In the rows, 128 means zero.
Rows near named flat spaces through zero (a row that begins with a name and a colon came from that space)
z695z533: [116 116 141 136  65  91 129 142 196  88 173 139 158 208  59 146 138  77
 176  81 208 129 132 105   4 111  81 153 131 142 132 102]
z910z796: [146 140 159 133 139 153 139 124 107 121 146 158 118 116 151 141 157 154
 142 138 137 138 149 143 152 115 143 118 155 115 102 150]
z427z652: [116 163 146 118 108 116 123 133 188 112 136  88 164 143 110  75 130 141
 133 116 150 109 104 155  76 142 100 159 123 129 130 148]
z954z498: [156 152 120  81 127  96 111 129 136  95 100  97 159 160 140  90 165 211
 132 128 152  88 167 143 120 129  94 153 115  63  89 135]
z910z796: [135 141 143 129 141 141 126 109 133 125 124 132 136 117 144 121 143 146
 118 142 111 117 132 144 144 134 131 126 131 117 116 154]
z954z498: [121 116 123 133 128 134 135 138 124 135 126 127 122 119 131 129 113 112
 124 135 125 129 123 118 130 121 133 127 129 142 142 119]
z427z652: [ 89 154 170 147  97 146 143 163 131 128 189 116  92 153  79 121 111 100
 175  49 180 201  86 173  70 108 180 163 141 158  79 154]
z954z498: [139 114  91 116 135 108 124 133  98 133  94 133 125 129 136 134 129 146
 120 136 122 121 141 109 153 134 120 114 117 114 139  92]
z910z796: [139 139 127 119 121 113 118 124 166 121 129 113 160 123 128 109 133 131
 123 149 133  97 128 117 115 146  82 127 130 127 164 121]
z695z533: [113 125 112 126 106 108 118 164 149 146 159  89 122 115  95 122  80  75
 137 114 148 142  97  96 104 142 101 131 127 167 189  91]
z695z533: [122 160  99 106 138 111 103 169  61 170 144  71  68  95 109 116  87 144
 139  73 127 195  93 142 186 159 164 128 118 128 123 105]
z427z652: [114 167 152 104 139 148 134 154 158 130 120  58 144  95 155  45 107 168
 111 146 122 103 103 170 130 127 131 167 126 127 124 172]
z910z796: [ 94 130 135 120 134 134  99 103 166 137 133  58 126 136 107 108  84  93
  95 102  78 119  98 151 106 136 153 171  86 131  98 187]
z954z498: [155 144 119  95 137 115 120 144 120 122 115 103 140 114 153 102 139 179
 126 152 138 101 152 122 155 133  98 130 132  97 136 119]
z427z652: [154 166 139 120 164 155 144 135  99 140 101 134 134  63 192  85 153 204
 114 183 110 113 131 156 206 142 129 105 155 114 142 139]
z427z652: [152 147 147 128 121 124 129 126 100 110 153 167 116 151 121 154 174 163
 167 101 168 158 155 142 130 122 134 118 151  99  85 127]
z695z533: [172 147 134 114 122 111 117 147  61 122 177 164  88 138 117 180 169 166
 185  90 185 183 170 118 163 128 128 102 162  90  96  98]
z695z533: [ 92 134 115 127 118 119 120 136 152 139 118  80 129 136 102  94  90 106
 114  99 116 134  85 145  97 139 141 156  99 148 129 135]
z954z498: [103  52  56 117 126 110 151 166  90 134  49 123 116 152 138 131  84 112
 102 141 120 106 142  82 119  85 144 139  89 136 141  66]
z144z287: [105  99 102 147 143 150 169 142  80 140  64 164 110 121 158 120 122 143
 110 143 109 136 118 140 151 101 179 119 121 142 115 110]
z144z287: [147 139 109 126 137 113 126 112 120 128  96 150 147 120 143 122 156 163
 119 149 119 112 133 128 154 153 105 102 129 114 147 107]
z144z287: [140 110 149 139 126 139 133 102 151 108 139 163 146 143 136 156 152 114
 129 151 128 104 157 114 110 111 113 122 139 122 123 144]
z910z796: [153 149 186 110 103 133 118 159 173 105 224 102 135 126 114 133 131 110
 173 128 193 124 155 108  89 111  80 147 170 127 142 146]
z910z796: [156 119  72 138 130  96 154 126 107 126  46 200 169 119 158 120 174 178
 119 183 137  95 139 101 157 153  77  69 138 126 197  40]
z695z533: [141 138 162 148 133 142 107  81 178 132 174 139 149 103 124 154 134  82
 117 155  98 112 123 116 131 156  97 107 143 146 165 160]
z954z498: [100  45  80 128 127 110 133  80  89  94  40 171 117 244 112 183 147 130
 106  81  99 115 178 130  80  70 194 160  57  75   4 138]
z144z287: [143  71 137 149 142 146 113  74 143 128 153 166 128 125 135 210 123  52
 104 168  78 101 166  73 140 116 117 103 128 136 147 146]
z910z796: [177 180 149 123 122 116 124 143 134 125 169 150 148  89 139 120 170 167
 162 155 175 131 136 119 157 165  64  88 181 124 186  97]
z144z287: [122 148  82 119 131  94 110 131 113 152  93 101 128 115 114 103 113 144
 113 111 110 139  93 133 153 174 120 115 104 130 157  92]
z910z796: [109  65 142 120 105 138 145 148 159  94 141 119 132 183 120 149 106  81
 135 129 156  96 170  95  50  53 131 176 117 127  95 143]
z427z652: [173 127 112 135 154 128 133 104  80 133 100 196 131  98 169 160 177 171
 124 174 113 120 162 111 202 146 111  69 152 106 151  96]
z427z652: [151 123 120 141 152 144 140 122  72 143 116 178 107  95 160 157 149 148
 127 154 113 144 144 120 194 131 144  85 150 125 137 109]
z695z533: [155 109 145 134 128 138 148 111 127  96 119 190 148 150 154 155 180 153
 140 161 148 101 179 117 121  98 113 114 150 104 109 129]
z144z287: [180 154  86 104 160  89  67  93 102 165 131 105 127  67 137 152 128 141
 102 156  74 120 133  89 231 211  72  70 123 106 200  93]
z954z498: [118 134  60 103  89  48 121 149 148 106  60 108 170 198  84  83 141 170
 138  87 176 109 115 126  60 151  80 145  87 106 138  54]
z695z533: [113 111  99 123 123 121 134 173 131 152 122  91 123  95 128 106  74  93
 116 147 128 123 103  94 132 130 111 127 125 167 197  85]
z954z498: [139 138 113 153 131 111 109  81 101 140 129 180 117 137 103 178 159 120
 133  99 108 166 118 132 155 170 136  85 125 124 123 112]
z427z652: [151 127 127 117 142 131 127 124  98 124 121 143 121 122 151 141 149 161
 130 142 127 124 158 125 162 122 130 117 136 102 111 128]
z144z287: [141 134 134 128 119 113 115 104 160 114 136 136 155 143 117 136 149 125
 130 133 132 109 138 120 108 143  94 123 129 118 138 130]
z144z287: [161 137 184 122 109 126 105  94 198  88 200 137 165 155 113 159 166 107
 152 140 157  94 172 110  79 124  69 136 153 107 124 167]
[123 163  60 117 122  64  95 116 133 151  75  95 151 128  95  89 121 151
 108 101 108 131  77 135 140 208  92 109  89 127 176  73]  z144z287
[138 150 123 116 123 106 109 116 180 125 124  98 171 117 125  96 129 132
 113 152 121  88 117 120 116 164  71 127 123 128 177 123]  z910z796
[174  91 122 122 153 150 172 140  67 106  80 209 131 118 205 152 184 196
 131 203 145  92 208 102 182  77 125  94 162  91 118  99]  z695z533
[117  67 102 115 147 153 156 177  94 144  96 106 104  94 174 124  72 107
 100 180 109 101 149  83 158  75 147 137 123 147 157 106]  z954z498
[ 89 136 145 136 138 167 147 164 120 155 137  84  97  88 138  88  75 109
 117 122 112 154  82 157 138 113 180 153 129 167 126 157]  z427z652
[154 146 162 122 131 140 130 119 152 110 149 139 152 117 150 122 159 152
 136 160 141 102 153 130 130 125  98 124 154 113 132 150]  z910z796
[127  98 138 138 131 142 123 110 136 129 149 137 120 129 126 167 115  81
 120 138 108 122 143 104 124 113 133 126 127 137 130 143]  z144z287
[125 130  98 118 155 135 126 156  62 169 111 102  83  77 149 120  92 141
 113 129  99 159 110 127 204 140 164 113 123 135 141 108]  z144z287
[127 159  99 124 100  79 118 140 151 126 115 120 155 146  92  98 138 144
 144 101 163 134  97 131  96 170  84 120 121 134 166  78]  z954z498
[123  81 116 144 136 131 106  90 138 143 142 135 118 125 115 187  98  49
 101 139  77 120 135  83 135 131 127 113 110 147 152 132]  z144z287
[178 169 182 118 136 144 127 110 171 101 161 146 174 100 166 111 185 176
 139 187 147  83 164 134 141 138  69 114 174 103 147 160]  z910z796
[145 182  77 104 130  72  95 127 120 148  91  94 147 109 115  83 138 184
 120 114 122 131  94 140 166 206  85 104 110 110 172  80]  z144z287
[114 108 122 146 120 129 148 114 142 115  96 161 147 155 127 129 142 123
 122 134 128 114 128 132  96 114 133 129 120 134 120 124]  z144z287
[118 114 131 157 162 182 160 153  37 173 131 165  58  63 165 156 103 116
 125 138 100 189 112 134 215 109 208  95 154 162 126 124]  z427z652
[155 162 122 101 132 114 122 164 131 137 135  93 142  81 149  87 125 165
 132 161 148 111 127 115 162 153  78 116 150 126 187  99]  z954z498
[ 78 108  62 144 129 112 144 143  94 160  48 119 111 133 113 100  86 118
  98 100  95 152  70 142 131 141 175 128  83 160 138  85]  z144z287
[ 93 126 102 132 141 151 175 185  57 151  68 126  88 109 156  81 105 173
 125 115 133 165  96 167 159  99 202 139 123 144 100 108]  z144z287
[157 154 143 117 140 123 106  91 119 115 136 141 133 138 134 143 172 171
 133 120 120 127 154 149 152 145 125 120 131  84  86 157]  z954z498
[113 179 118 106 118 112 136 181 109 135 115  81 118 123 119  57 120 188
 149  87 168 160  89 175 125 141 143 153 126 124 113 113]  z144z287
[165 138 120 116 139 124 119 156  65 148 163 139  89  88 140 161 131 143
 153 131 148 165 149 100 197 139 121  91 160 120 152  90]  z695z533
[129 122  28 120 103  43 118 144 103 139  53 141 146 161  89 120 132 148
 130 100 151 135 105  97 120 178  83  95  95 127 186   9]  z954z498
[109 144 125 122 117 121 131 153 130 131 128  99 121 136 111  99 113 135
 137  98 147 146 104 148 107 128 141 149 121 134 117 126]  z144z287
[123 125 101  96 109  92 128 148 147 100  84  96 157 177 120  86 134 170
 129 115 159  94 142 132  80 114 104 164 101  97 107 110]  z954z498
[140 119 117 104 146 128 119 125 128 126 103 101 139 116 157 113 122 150
 103 161 104  89 151 118 152 123 116 136 116 106 129 138]  z427z652
[134 150 152 127 129 140 127 135 144 130 156 116 132 105 133 114 127 129
 134 138 135 129 120 135 133 135 118 129 146 136 142 143]  z954z498

Rows near named flat spaces through zero
z234z60: [148 173 116 141 142 109  89 135 154 174  95 101 123  77 113 141 137 117
 128  66 108 122 103 117 170 132 202  75 168 167 123 214]
z536z640: [140 125 143 143 109  95 149 135 169 157 160  72 180 101 132  56 138 131
 168 122 189  98 134 165 122 113 153 111  72 148  78  53]
z769z886: [144 137 109 119 135 150 117 172 155 166 172 124  64 161 144 111  57 100
  97  91 124 172 113 120 115 176 113 136 128 141 120  65]
z969z300: [143 125 129 114 131 132  87 138 185 166 103 112 119 134 154 170 129 132
 107  51 140 148 133 116 144 138 129  81 120 212 147 163]
z769z886: [107 174 131 153 107 107 125 122 142 179 118 120 129  91  96 103 134 127
 149 110 144 148 147 121 123 113 145  99 121 105 102 124]
z536z640: [145 115 147 126 124 144 107 153 138 125 126 117 143 159 109 138 120 108
 106 111  99 107  93 102 144 137 138 150 146 132 135 145]
z234z60: [145 116 104 105 154 147 117 150 144 126 158 124  88 164 142 144  82 107
  87 105 115 141 123 139 137 165 130 107 129 156 129 100]
z857z902: [130 177 111 115  96 103 131 155  93 121 120 134 111 117 156 111 124 179
 123 111 116 161 146 136  87 175 140 140 178 170 127 147]
z857z902: [114 116 134 130  96 109 179 134 108 115 170 103 164 120 149  54 122 175
 169 162 195 135 166 172  69 130  96 156  76 110  92  27]
z862z195: [154  88 130  84 111 122 171 144 114  82 175 154 124 157 102 120 133 110
  78 158 127  79  85 158 131 153 168 108 122 179 165  97]
z969z300: [143 161  99 130 185 105 111 118 123 119 108 121  95 103 156 135 128 111
 125 128  94 127 110 147 157 144 174 109 171 139 125 164]
z969z300: [150 134 182 152  74 128  94 161 120  98  97  98 231 167 113 114 166 130
 146 138  61  54 102  78 141 116 142 225 184 117  89 179]
z234z60: [126  73 122 111 160 180 121 127 143 117 154 142 100 183 117 173  87  92
  89 129 122 136 124 118 146 128  87 121  96 105 148  98]
z234z60: [130  65 142 116 134 165 142 123 132 109 148 149 125 161 127 149 119 112
 116 149 142 119 109 116 129 113  82 153  93 114 162 104]
z536z640: [138 111 109 115 162 129 140 123 116  90 144 135 104 146 188 122 115 129
 132 162 125 132 132 154 118 144 102 159 128 135 128  89]
z969z300: [102 138 126 132 124 119 127  87 119 112  87 163 126 120 181 155 169 159
 159 155 133 151 182 125 109 101  72 146 126 132 136 146]
z857z902: [101 108 130 118 132 148 129 108 106  99 109 156 119 159 151 165 130 154
 124 148 129 162 166 120 103 122  61 151 119 108 151 125]
z769z886: [125  90 129 114 179 121 143  90 126  94 122 128 137 123  97 154 151 104
 109 156 137  93 109 160 165 104 160  73 101 118 157 137]
z234z60: [145 132 130 140 111 139 115 155 127 127 136 109 147 141 165 107 113 140
 151 124 113 123 131 112 116 139 107 191 148 128  95 122]
z857z902: [137 151 118 117 130 100 162 120 125 121 156 182  70 124 119 101 139  75
 106 178 105 110  88 143 135 137 163 120 144 137 149  89]
z234z60: [136 174 113 123 107  95 111 139 150 133 128 111 143 134 141 118 138 130
 120 107 105 112 166 150 137 147 169  91 150 184  78 122]
z769z886: [116 156 141 136  82 117 125 155 144 163 139 103 146 137 116  92 113 150
 133  95 150 154 158 125  94 143 119 127 114 134  95  84]
z862z195: [143 159 206 123  54  66 135 177 140 123 108 111 175 165 141  49 172 151
 122 124 132 117  80 116  70 163 137 205 150 192 148  73]
z857z902: [126 125 136 122 111 129 134 140 151 129 157 137 119 173 136 109 114 105
 114 141 126 130 140 130 114 137 102 143 107 133 111  52]
z969z300: [122 153 151 147 114 104 114 115 146 149  93 124 151 107 120 123 166 125
 147 121 126 119 126 113 136 104 141 126 134 133 125 153]
z862z195: [113 137 148 135  87 110 163 131  99 138 133 131 147  94  89  87 143 158
 145 140 165 133 118 130  94 122 138 134 117 106 142 120]
z536z640: [134 122  95 126  96 145 155 139  99 114 179 133 141 118 125 110 108 144
 144 151 128 104 161 145 121 132 132 133 127 116  82 114]
z234z60: [138 124 137 146 153 121 114 112 128 121  93 114 149 100 165 131 156 136
 165 135 126 115 112 120 141 105 124 161 140 124 133 171]
z862z195: [127  79 142 132 139 161 114 137 133 144 114  79 164 116 134 146 109 176
 146  76 183 154 130 118 116 120  92 132  90 123 146 156]
z769z886: [133  98 119 111 135 159 129 154 109 115 154 109 129 153  97 141  83 137
  96 107 129 135 120 130 126 154 131 118 124 114 134 127]
z234z60: [124 110 102 105 194 134 123 106 138 109 130 136  82 149 140 167 108 103
  92 130 124 146 134 157 150 139 127  76 113 134 149 111]
z857z902: [146  85 165 143 146 150 112 152 150 135 134  73 171 150 113 109 108 112
 135 109 142 108  80 110 139 121 120 170 104  98 125 107]
z536z640: [125 132  98 115 122 130 151 110 117 119 150 177  90 120 132 143 133 115
 120 158 119 123 146 141 133 125 129 103 129 139 133 125]
z857z902: [152 136 121 120 111 107 157 145 125 124 167 131 123 115 121  84 128 112
 124 147 128  94  98 151 129 144 175 124 135 154 118  98]
z536z640: [102 142 139 109 148  91 145 120 129 120 117 128  95 149 151 106 125 148
 107 131 166 187 144 163  80 156 102 111 101 143 159  50]
z969z300: [104 107 165 125 135 140 129 119 111 105 101 155 118 170 120 146 135 126
 110 153 122 156 110 101 104 123  73 176 124  88 179 114]
z969z300: [116 167 138 137 155  59 162  97 107 111  96 142  99  85 203  66 172 154
 174 183 161 162 119 165  80 130 113 170 132 131 153  80]
z862z195: [141 112 160 107 160 116  89 147 146  75  91  92 156 213 192 144 132 138
  98 116  97 131 124 132 118 162  98 178 146 174 137 103]
z862z195: [ 82 143 121 123 117 117 157 101 132 165 139 153  92 107  74 127 122 132
 113 123 180 179 167 147 105 117 120  47  76 103 144  83]
z536z640: [137 131 132 130 118 115 123 131 134 119 131  98 180 125  88 124 144 120
 124 123 114  76 131 142 158 119 184  93 132 136  94 147]
z857z902: [144 168 128 144 115 120  92 163 156 168 121  88 135 124 148 106 108 133
 139  76 116 142 131 113 126 151 143 141 153 152  89 134]
z234z60: [138 128 129 127 164 100 122 105 133  99  97 115 143 118 182 130 163 137
 148 145 127 112 129 152 138 120 134 135 135 157 130 140]
z862z195: [109 112 140 133 154 138 108 112 135 117 101 108 149 151 136 153 128 138
 131 123 134 145 154 126 128 114  92 131 108 102 125 124]
z969z300: [ 89 102 165 118 163 155 107 116 117 108  91 144 112 196  67 184 113 105
  68 128 106 168 111  95 127 127  87 127 120  60 188 128]
z769z886: [140  85 151 117 186 122 112 131 137  96 101  64 165 147 160 133 126 153
 123 105 157 130 106 154 129 139 124 133 107 146 150 123]
z969z300: [107 118 120 110 117 149  75 120 139  94  85 103 188 188 156 211 137 181
 111  86 104 135 235 127 133 127  85  97 129 168  90 174]
z769z886: [124 112 109 124 143 143 139 122 131 123 160 128 116 140 122 128 103 111
 123 142 135 126 146 146 135 126 120 110 103 107 108  87]
z862z195: [115 125 174 129 154 109 126 149  88  94  95  78 161 154 103  97 120 159
 113 128 133 151  86 131  93 156 130 174 141  80 158 113]
z857z902: [144  41 144 122 129 187 108 145 125  94 130  77 209 163 138 167 112 167
 139 102 145  97 138 113 138 113  85 164 100 124 120 164]
z862z195: [134 114 111 126 162 137 134 124  67  66 120 118 145 125 146 137 124 155
 139 164 101 111 124 142 130 136 132 167 164  92 125 169]
z234z60: [148  74 189 127 114 137 133 141 134 133 106 119 164 120  90 128 158 128
 123 110 156 100  37  92 133 110 138 158 115 141 205 173]
z857z902: [100 158 150 118 114 112 112 143 123 141  97 116 126 153  85 137 120 152
  87  85 130 178 138 120  99 157 132  98 137 129 151 129]
z969z300: [145 119 100 104 176 155  73 120 149 114  83 149  81 155 207 220 123 131
 100  86  87 158 141 109 155 146  96 121 166 198 164 206]
z769z886: [119 121  96 101 193 148 122 144  73  98 123 107  81 139 116 160  66 161
  79  98 123 189 118 149 114 184 136 100 154 102 167 155]
z536z640: [134 142 179 143  95 126 110 157 185 204 128 126 118 136  48 108 124  68
  97  79 129 128  56  76 144 124 159 114 117 128 157 116]
z969z300: [130 137 123 127 127 132  87 120 175 164  96 121 131 121 132 177 142 127
 120  69 126 135 151 112 158 117 137  73 126 181 128 183]
z769z886: [163  83 126 111 167 146 124 126 140  91 134 147 108 156 184 152 132  97
 118 153 105  98  85 126 153 130 113 168 136 162 160 132]
z857z902: [166 106 122 104  75 134 134 179 149 123 188  87 183 155 110 105 109 135
 107  95 133  69 135 151 137 156 175 102 117 199  79 102]
z769z886: [122 144 107 144 120 138 131 122 132 147 147 142 111 117 141 117 114 116
 152 143 124 135 155 123 127 117 109 139 124 102  93 107]
z536z640: [161 104 129 136 108 145 142 126 187 177 169 172  88 110 153 113 135  65
 148 138 143  99  83 102 153  99 116 145  98 165 141  99]
z862z195: [135 160  93 152 116 136 108 130 108 147 105 118 130  70 206 129 127 188
 194 106 130 156 172 115 111 126 101 170 165 139  92 196]
z536z640: [127 152 147 156 169 114  96 131 131 141  94  77 154 115  84 118 126 105
 129 109 103 118  91 118 159 122 177 123 152  76 114 160]
z234z60: [147 124 145 120  81 149 125 188 131 156 161 114 128 152  85 106  87 126
  96  83 126 133  87  99 111 166 143 146 139 142 137 118]
z769z886: [140  72  99 105 243 164 118 124  95  84 124  96  93 135 123 178  75 123
  87 114 125 146  81 153 159 154 145  99 133  94 178 168]
z862z195: [138 139 102 165 159 151 119 117  82 113 122 123 139  84 122 130 123 114
 172 165  78  92 110 108 166 103 151 175 179  45  92 204]
z536z640: [122 121 161 134 111 150  97 162 115 132  98  92 163 157 112 139 109 166
 119  82 124 157 119  89 104 146 101 173 145 110 140 161]
[140  99 133 124  81 156 153 153 118 128 172 148 129 141 139 105 111 136
 139 144 143 121 119 112 101 133  90 183 115 128 128  94]  z234z60
[148 109 119 100 102 127 164 150 125 136 174 145 103 115 100 112 115 125
  98 117 156 117  92 146 121 152 165  90 115 176 161 112]  z862z195
[150 119 120 112  92 124 143 153 147 127 178 116 150 144 114 104 120 117
 113 123 132  85 133 150 136 142 162 102 113 172  94  88]  z857z902
[131 100 132 127  65 160 131 131 141 140 141 154 153 134 151 147 142 152
 153 123 145 118 165 100 115 104  74 155 106 158 120 140]  z969z300
[ 94 164 116 119  44 117 161 123  81 109 142 179 140 133  97 124 149 167
 126 164 115 129 199 132  89 129 117 121 143 122 103 122]  z769z886
[104 143 166 130  84 120 122 140 151 181 106 131 125 129  86 124 133 144
 112  79 164 176 124  98  96 130 111 108 105 139 164 121]  z536z640
[135 128 132 121 137 119 132 149 122 109 148  99 142 156 114 101 108 120
 109 133 118 115 116 148 125 152 151 133 131 120 108  87]  z536z640
[100 151  91 101 161 103 137  69 100  83  93 189  87 118 132 193 170 130
  99 165  99 134 174 161 147 120 146  51 150 150 159 177]  z536z640
[116 145 148 123 103  87 167 140 133 143 161 109 138 124  71  61 126 121
 113 135 169 126 116 164 102 141 169  89  92 122 120  42]  z857z902
[124 155 101 136  32 171 137 168  92 145 176 173 118 140 118 119  91 149
 139 134  94 138 175  84  94 144  90 185 164 104  79 133]  z769z886
[133 134 112 142 137 121 138 109 130 138 133 129 128  86 140 116 140 123
 161 143 139 112 132 139 143 106 142 119 122 121 111 138]  z857z902
[125 141 147 117 172 115 104 151 108  90 107  92 132 183  94 130 104 113
  74 122  81 134  94 134 133 170 160 134 165  99 138 119]  z536z640
[ 95 170 117 131 144  92  91  94 153 136  74  87 169 119 122 164 157 160
 128  87 132 143 217 160 145 114 152  32 118 152  83 158]  z969z300
[116 151 138 141 127  95 146 106 124 134 110 141 122  95 149  98 160 137
 159 155 149 139 128 138 109 112 122 141 122 122 136 112]  z969z300
[127 112  99 138 212 134 125 100 153 133 142 105  94 118 164 126  98  93
 144 141 147 143 134 161 153 116 116 106  91  93 108  78]  z769z886
[116 141 141 141 104 103 132 105 121 108  99 129 172 117 175 115 177 164
 176 159 135 116 172 134 108 102  99 164 127 136 103 129]  z769z886
[ 90 153 110 127 145 116 156 111  94 143 135 141  85  97  73 118 107 136
 113 135 155 178 141 151 107 135 142  72 113  72 145 108]  z862z195
[129 120 118 153 165 117 155  87 116 132 126 134 124  56 129 108 154 113
 178 171 153 104 102 143 151  84 148 124 112  84 134 147]  z857z902
[157 153 150 134 123  95 108 159 133 134  99  84 159 110 148  97 145 149
 138  92 121 115  85 124 125 152 173 154 167 174 130 165]  z234z60
[ 83 182 121 152 175  82 129  88  80  94  77 108 136 108 156 105 147 166
 165 174 122 168 180 162  99 123 113 146 147  54  98 113]  z234z60
[138 142 144 139 143 113 124 123 127 129 103 144 109 115 145 118 149 109
 137 144 110 126  81 110 132 124 134 167 155 124 157 147]  z969z300
[100 141 140 135 134 126 127 129 106 119 117 116 135 148 100 120 114 137
 119 136 124 155 142 127 107 135 113 138 128  73 122 105]  z234z60
[139 119 115 131 120 138 136 122 132 135 140 145 120 109 149 130 133 126
 147 136 134 117 129 124 134 116 120 136 124 141 126 138]  z234z60
[132 171 163 145  73  98 116 136 149 172  94 142 142 100 106 111 174 125
 139 104 120 119 100  89 126 116 155 136 154 160 143 172]  z769z886
[170  75 127 107 120 149 128 127 175 132 149 149 128 130 151 160 148  98
 119 116 136  76  97 121 168 111 136 109 106 210 155 151]  z234z60
[112 135 117 115 168  92 143 107 112  88 116 107 129 131 173 112 136 161
 134 151 152 151 165 185 102 142 119 113 113 135 121  81]  z536z640
[136 137 131 115 117 122 131 147 123 119 137 140 111 150 126 121 121 121
 103 129 110 129 111 126 119 154 137 138 147 147 140 115]  z857z902
[125 140 142 140 164 104 118 106 142 149  90 114 126  89 100 134 154 112
 130 112 137 127  92 129 155 109 170  87 128 121 157 168]  z769z886
